The symbols move the nodes like this.
state | & ~ ^ @
Q469 | Q54 Q924 Q112 Q691
Q238 | Q466 Q102 Q154 Q806
Q288 | Q102 Q658 Q466 Q656
Q225 | Q306 Q986 Q691 Q725
Q561 | Q395 Q806 Q563 Q121
Q340 | Q713 Q807 Q136 Q466
Q121 | Q192 Q680 Q561 Q452
Q520 | Q920 Q225 Q807 Q658
Q535 | Q725 Q469 Q943 Q807
Q462 | Q640 Q561 Q26 Q766
Q986 | Q153 Q93 Q456 Q54
Q246 | Q680 Q154 Q192 Q563
Q466 | Q195 Q520 Q340 Q288
Q766 | Q719 Q121 Q462 Q826
Q793 | Q924 Q221 Q54 Q306
Q880 | Q766 Q898 Q418 Q172
Q943 | Q225 Q112 Q920 Q535
Q54 | Q696 Q660 Q986 Q793
Q383 | Q854 Q462 Q172 Q704
Q529 | Q783 Q668 Q692 Q93
Q195 | Q807 Q920 Q713 Q102
Q719 | Q561 Q192 Q640 Q898
Q226 | Q469 Q793 Q725 Q920
Q854 | Q26 Q640 Q826 Q418
Q658 | Q943 Q725 Q520 Q713
Q704 | Q418 Q766 Q383 Q668
Q154 | Q340 Q195 Q656 Q238
Q563 | Q451 Q238 Q246 Q561
Q713 | Q535 Q226 Q658 Q195
Q112 | Q986 Q696 Q306 Q469
Q488 | Q496 Q383 Q384 Q692
Q306 | Q456 Q153 Q793 Q112
Q660 | Q488 Q370 Q93 Q221
Q192 | Q806 Q656 Q395 Q246
Q696 | Q93 Q488 Q153 Q924
Q456 | Q221 Q529 Q924 Q986
Q806 | Q288 Q136 Q238 Q680
Q691 | Q793 Q456 Q469 Q225
Q826 | Q898 Q452 Q766 Q854
Q395 | Q238 Q288 Q451 Q192
Q451 | Q154 Q466 Q680 Q395
Q924 | Q660 Q692 Q696 Q456
Q496 | Q172 Q854 Q668 Q370
Q680 | Q656 Q340 Q806 Q451
Q725 | Q112 Q54 Q225 Q226
Q136 | Q658 Q535 Q102 Q340
Q656 | Q136 Q713 Q288 Q154
Q783 | Q704 Q880 Q370 Q384
Q384 | Q668 Q172 Q783 Q488
Q172 | Q826 Q26 Q880 Q383
Q898 | Q121 Q246 Q719 Q26
Q102 | Q520 Q943 Q195 Q136
Q26 | Q452 Q563 Q898 Q462
Q93 | Q384 Q496 Q529 Q660
Q221 | Q692 Q783 Q660 Q153
Q692 | Q370 Q704 Q488 Q529
Q807 | Q226 Q691 Q535 Q520
Q640 | Q563 Q395 Q452 Q719
Q668 | Q880 Q826 Q704 Q496
Q370 | Q383 Q418 Q496 Q783
Q920 | Q691 Q306 Q226 Q943
Q452 | Q246 Q451 Q121 Q640
Q153 | Q529 Q384 Q221 Q696
Q418 | Q462 Q719 Q854 Q880

The rows follow the links: the fewer symbols apart two nodes are, the more alike their rows tend to be.

Each row is also shifted at random along 2 hidden directions that mean nothing.

Some nodes, each with a row of numbers:
Q452: 68,13,27,0,7,-26,-13,-21,-26,-17,17,3,-19,2,-6,-12,14,5,-24,-38,-37,20,-10,7,12,0,14,-29,-37,-18,-25
Q26: 79,-16,28,15,-36,-22,-4,-8,6,23,-38,8,-21,-18,-17,22,18,-20,4,-33,14,-3,14,-11,-9,-22,32,1,-12,-13,-12
Q121: 58,5,23,5,16,-33,-12,-22,-39,-21,21,1,-19,-4,-1,-11,14,10,-23,-45,-35,20,0,8,8,16,15,-24,-15,-19,-14
Q826: 13,-32,34,29,-26,12,23,-15,-3,35,-17,-6,-30,-13,12,20,-12,-16,-5,-35,45,1,7,-3,-42,-5,42,27,2,9,-8
Q488: 36,-21,25,-3,-17,33,28,-8,8,38,16,-7,-12,7,34,14,-24,-30,-4,-7,50,-5,-6,-21,-49,6,36,40,10,29,16
Q195: 92,-26,26,44,-7,-3,-12,35,24,5,-37,-31,16,-17,-15,10,-19,13,43,-1,22,18,13,-38,-15,-11,12,71,-13,-13,14
Q986: -4,-3,-10,-10,16,5,9,7,9,13,9,-4,3,6,27,-2,-14,-36,8,23,33,-6,-9,-28,2,8,11,14,19,28,41
Q154: -8,3,27,-8,13,-32,-24,8,-5,-28,16,-20,3,-2,-3,-21,13,20,1,-19,-39,17,-10,-13,15,4,0,-14,-26,-27,4
Q246: -152,-14,8,22,-17,13,5,-4,-9,9,-11,-3,-7,-16,-18,19,-13,30,-3,-23,-2,11,13,26,-20,-1,-8,20,7,-16,-34
Q451: -18,24,-7,-2,-6,-44,-6,-5,-17,-26,-18,13,-19,-11,-8,-8,19,12,23,-14,-38,-15,12,62,33,-13,-23,-47,-14,-30,-21
Q696: -9,23,-40,-13,13,-3,4,-5,8,8,-3,27,9,-5,-7,7,5,-11,-11,29,25,-14,0,-3,22,-4,-24,-25,34,25,15
Q529: 86,-1,1,-11,7,22,19,0,-15,0,25,-3,-4,15,34,-10,-4,-17,-9,-5,9,-15,-13,8,-2,10,1,-4,7,9,-3
Q462: 85,19,9,6,-4,-58,0,-22,-19,1,-13,29,-52,-17,6,6,14,-22,11,-24,-5,-21,9,31,16,-8,10,-38,3,-13,-7
Q943: -57,-4,-1,13,16,-1,-24,15,12,-6,13,-17,22,0,0,-3,-5,-5,0,17,12,9,-5,-51,-7,10,9,40,9,13,27
Q340: -24,-3,-1,39,27,-23,-17,10,-1,-20,-10,-10,-12,-21,-18,9,-7,23,11,-10,7,16,13,-1,10,6,0,32,10,0,10
Q713: -15,2,-14,1,-6,-13,-2,30,8,-21,-12,-11,20,-2,-4,-18,9,17,38,27,-31,-12,2,17,18,-4,-39,8,-19,-22,8
Q766: -32,-13,11,16,-20,-7,17,-19,-12,27,-22,9,-29,-9,9,14,-2,-12,-5,-24,23,-12,11,27,-17,-7,18,-13,7,3,-12
Q225: 7,-21,-5,31,-13,39,3,31,47,13,-23,-30,41,-12,-27,20,-17,12,13,32,48,23,14,-44,-26,-12,-2,61,25,12,18
Q920: -6,14,-14,12,54,-34,-19,6,-1,-23,19,0,-1,-1,2,-14,-2,-1,8,10,4,-6,-1,-19,34,11,-11,-5,26,11,35
Q496: 32,18,-16,-19,-3,-19,12,-26,2,11,-7,32,-23,-10,0,11,12,-20,-4,12,7,-16,5,21,13,-1,3,-59,20,5,-4
Q656: -35,-17,29,10,7,-12,-24,16,0,-14,5,-22,12,3,-14,-6,-1,9,-5,-15,-9,35,-2,-46,3,12,15,27,-29,-10,10
Q924: 47,28,-29,1,34,-24,-1,-10,0,-9,9,14,-9,-4,10,-5,10,-27,-4,18,26,-18,-5,-5,22,-5,-4,-22,32,21,28
Q395: 17,-18,20,39,-26,-18,1,20,6,22,-41,-13,-16,-24,-13,17,-8,11,25,-31,18,8,23,2,-14,-25,23,26,-8,-12,-5
Q93: 2,-16,-10,-21,-20,61,28,-3,7,19,6,1,36,21,12,5,-9,0,-27,20,15,-1,-22,-7,-30,3,-8,19,15,11,-21
Q370: 6,14,-13,-15,-3,-9,8,-24,10,25,-7,24,-32,-9,8,8,7,-27,-10,4,26,-17,-1,12,4,-13,9,-31,17,18,1

Complete each set of four: the symbols that take the first to the second take the third to the fourth, perhaps in another order.
Answer with the node's name.
14,-5,21,29,22,-30,-9,-12,-29,-18,10,-3,-36,-8,-11,13,-4,19,-8,-46,-12,12,5,19,1,9,21,1,-8,-13,-15
: 47,13,7,-6,9,-20,-13,20,-6,-21,22,-23,15,13,22,-27,-1,2,31,12,-41,-9,-6,-12,16,0,-13,0,-24,-16,33
:: -25,-20,21,-1,-12,12,-8,32,29,10,1,-39,33,7,15,-12,-12,-6,19,14,9,19,-3,-61,-24,-5,16,57,-25,3,28
: Q221

-95,-12,23,13,3,8,-4,-15,-19,-6,13,-9,-3,7,-15,-1,-2,22,-26,-33,-23,22,-5,7,-10,6,9,2,-15,-6,-30
: 22,-16,26,29,-23,-16,-9,14,21,17,-45,-9,4,-28,-25,11,6,2,25,-22,7,6,18,-9,-10,-23,8,37,-18,-31,-8
:: 32,8,-11,-24,-24,9,1,-20,12,26,-15,24,-5,-6,-17,15,5,-18,-20,3,25,-5,3,3,6,-14,1,-42,16,7,-21
: Q418

20,-24,28,29,-29,8,10,-5,2,37,-36,-3,-36,-25,1,19,-10,-20,4,-29,48,-5,8,-14,-36,-13,49,22,9,3,-10
: -13,1,15,-20,-37,2,-3,-4,-6,10,-15,13,7,-13,-23,1,21,2,-15,-17,-22,7,-7,2,-1,-19,10,-33,-24,-22,-42
:: -7,12,-7,-14,0,-16,-1,22,5,-25,5,-17,21,12,2,-27,0,14,32,23,-37,-11,0,16,25,-8,-37,-6,-26,-23,12
: Q943

-42,-12,10,10,-33,-14,13,-10,10,27,-29,11,-20,-20,-8,19,4,-9,1,-14,27,-13,16,12,-20,-22,14,-8,2,-10,-20
: 29,-21,20,43,0,-27,-5,8,-9,1,-24,-5,-33,-16,-16,14,-4,8,21,-39,8,11,25,21,-6,-16,15,15,0,-20,-8
:: 33,7,1,-4,40,-41,-9,11,-7,-24,31,-12,-3,7,20,-33,0,-5,16,1,-18,3,-5,-26,24,7,2,10,-13,-5,35
: Q793

-51,-15,-5,24,-20,14,-1,38,18,-3,-28,-19,25,-11,-26,9,-14,26,29,14,-3,2,8,-5,-9,-13,-19,34,-3,-13,-1
: -39,-2,-33,-4,1,36,8,27,27,-6,-5,-7,39,-4,-8,-2,-7,22,12,40,2,-8,-1,6,6,-3,-39,11,17,2,0
:: 12,5,-23,20,20,3,-13,15,11,-12,3,-1,13,-7,-15,6,-10,7,18,28,27,0,2,-15,17,9,-25,19,24,15,27
: Q696

34,8,18,-4,2,-39,-24,8,2,-17,-1,-13,7,1,-12,-20,21,7,13,-20,-43,18,-5,-17,18,-6,-2,-5,-34,-29,-1
: 40,6,-11,33,39,-44,-17,10,-13,-30,-7,4,-17,-14,-18,-8,5,28,28,-8,-5,2,22,13,25,4,-13,-1,16,-5,10
:: 51,3,21,-22,-10,-16,-16,-16,-8,-8,0,5,-2,-5,-14,-2,16,-5,-19,-28,-19,19,-5,-5,8,-9,17,-19,-31,-21,-24
: Q192

-20,-32,35,53,-9,-5,4,6,-5,17,-23,-15,-15,-18,-18,14,-4,8,4,-31,26,25,9,-5,-28,-3,27,41,-3,-7,-15
: 82,20,20,-5,22,-54,-22,2,-19,-37,6,-5,-7,4,-4,-31,18,9,18,-21,-53,6,2,7,38,3,-4,-35,-39,-33,2
:: 3,5,-23,-33,-9,52,16,-6,9,0,11,10,26,15,-1,7,-2,3,-20,25,1,-8,-13,13,-9,-1,-24,-16,20,11,-9
: Q783

-76,-22,9,-16,-24,61,19,21,25,27,10,-27,40,27,25,3,-33,-10,10,31,34,-3,-21,-46,-45,-9,9,58,-6,18,24
: 29,32,-31,-14,37,-23,0,-7,5,-5,7,16,-8,-2,11,2,9,-23,-8,18,11,-22,5,-2,31,11,-12,-31,38,31,26
:: 48,9,-20,-15,-5,40,5,-1,10,7,-3,2,20,3,-5,6,4,3,-13,35,14,-5,-7,-8,3,0,-14,-7,22,22,6
: Q692

11,-9,10,-5,-24,10,19,-12,29,38,-25,20,-10,-6,0,19,-1,-42,-20,4,51,-8,2,-14,-26,-15,31,8,26,20,2
: -36,-37,30,29,-43,33,22,-1,21,51,-38,-4,-24,-20,-6,22,-6,-20,-9,-31,55,1,2,-14,-54,-20,39,39,-1,1,-17
:: -40,-4,-24,-5,-19,58,13,13,33,35,-17,6,34,-6,-16,20,-8,-9,-19,40,40,2,-4,-32,-21,-9,-5,17,34,27,2
: Q496

-72,3,-10,25,7,-6,-7,23,10,-11,-23,-2,14,-12,-29,6,-4,28,24,11,-14,-5,12,21,11,-8,-28,13,7,-14,2
: -36,29,-57,-4,27,0,-6,-3,6,-35,5,21,24,-2,-9,-1,5,22,9,42,-19,-16,11,29,36,9,-61,-27,34,13,11
:: 21,3,-24,-23,-4,27,7,22,12,-5,12,-15,26,16,21,-10,-14,8,10,28,-18,-14,-4,1,-2,4,-29,25,-9,10,17
: Q93

67,-24,4,44,-9,31,-6,39,37,17,-17,-20,30,-16,-21,17,-21,3,16,21,49,22,6,-59,-27,-6,14,68,18,17,31
: -5,22,-19,-15,34,-18,2,-8,-6,1,31,7,-8,13,34,-17,-4,-21,5,22,13,-28,-4,2,25,20,-10,-17,20,18,38
:: -79,-2,-1,-21,-10,35,19,12,16,16,13,-16,21,21,25,2,-21,-21,7,23,24,-16,-13,-29,-22,10,13,32,3,28,19
: Q660

6,-10,9,8,-16,13,21,-14,10,44,-19,9,-17,-6,19,19,-8,-39,-9,-3,62,-14,1,-18,-30,-8,36,23,22,23,16
: 45,5,-2,-1,18,-5,11,-37,-43,-1,29,23,-34,9,21,-6,4,1,-18,-30,-14,-6,-8,37,-4,17,11,-29,4,2,-18
:: 25,-5,2,6,16,9,-1,0,21,20,-2,0,-7,-7,14,6,-11,-39,6,20,47,-3,8,-51,-12,0,23,32,23,24,45
: Q692

-18,-6,-13,25,6,12,-8,21,34,8,-18,-3,23,-11,-25,21,-12,5,14,32,27,13,9,-29,-6,1,-8,36,23,17,28
: 0,7,-9,-28,7,24,10,16,8,-8,24,-15,23,30,32,-18,-15,-1,11,24,-14,-15,-6,-6,-8,11,-20,9,-7,11,17
:: -34,11,-3,33,38,-24,-23,-2,-16,-32,18,-3,-11,-12,-4,-1,-4,18,9,-28,-18,19,5,0,25,19,-9,0,-2,-5,7
: Q713

11,6,-3,14,-7,-46,-9,5,-4,-18,-28,7,-6,-16,-16,-8,12,16,33,-16,-28,-20,23,37,24,-13,-9,-31,-19,-32,-14
: -57,-15,16,-15,-26,20,6,45,35,0,-4,-38,44,18,7,-3,-16,5,25,25,1,7,-9,-39,-20,-4,-1,38,-21,-11,17
:: 65,-5,14,-17,-14,26,2,-22,-12,9,15,9,-3,10,-4,2,-2,-2,-35,-23,-6,10,-14,-1,-20,10,15,-11,2,2,-20
: Q563

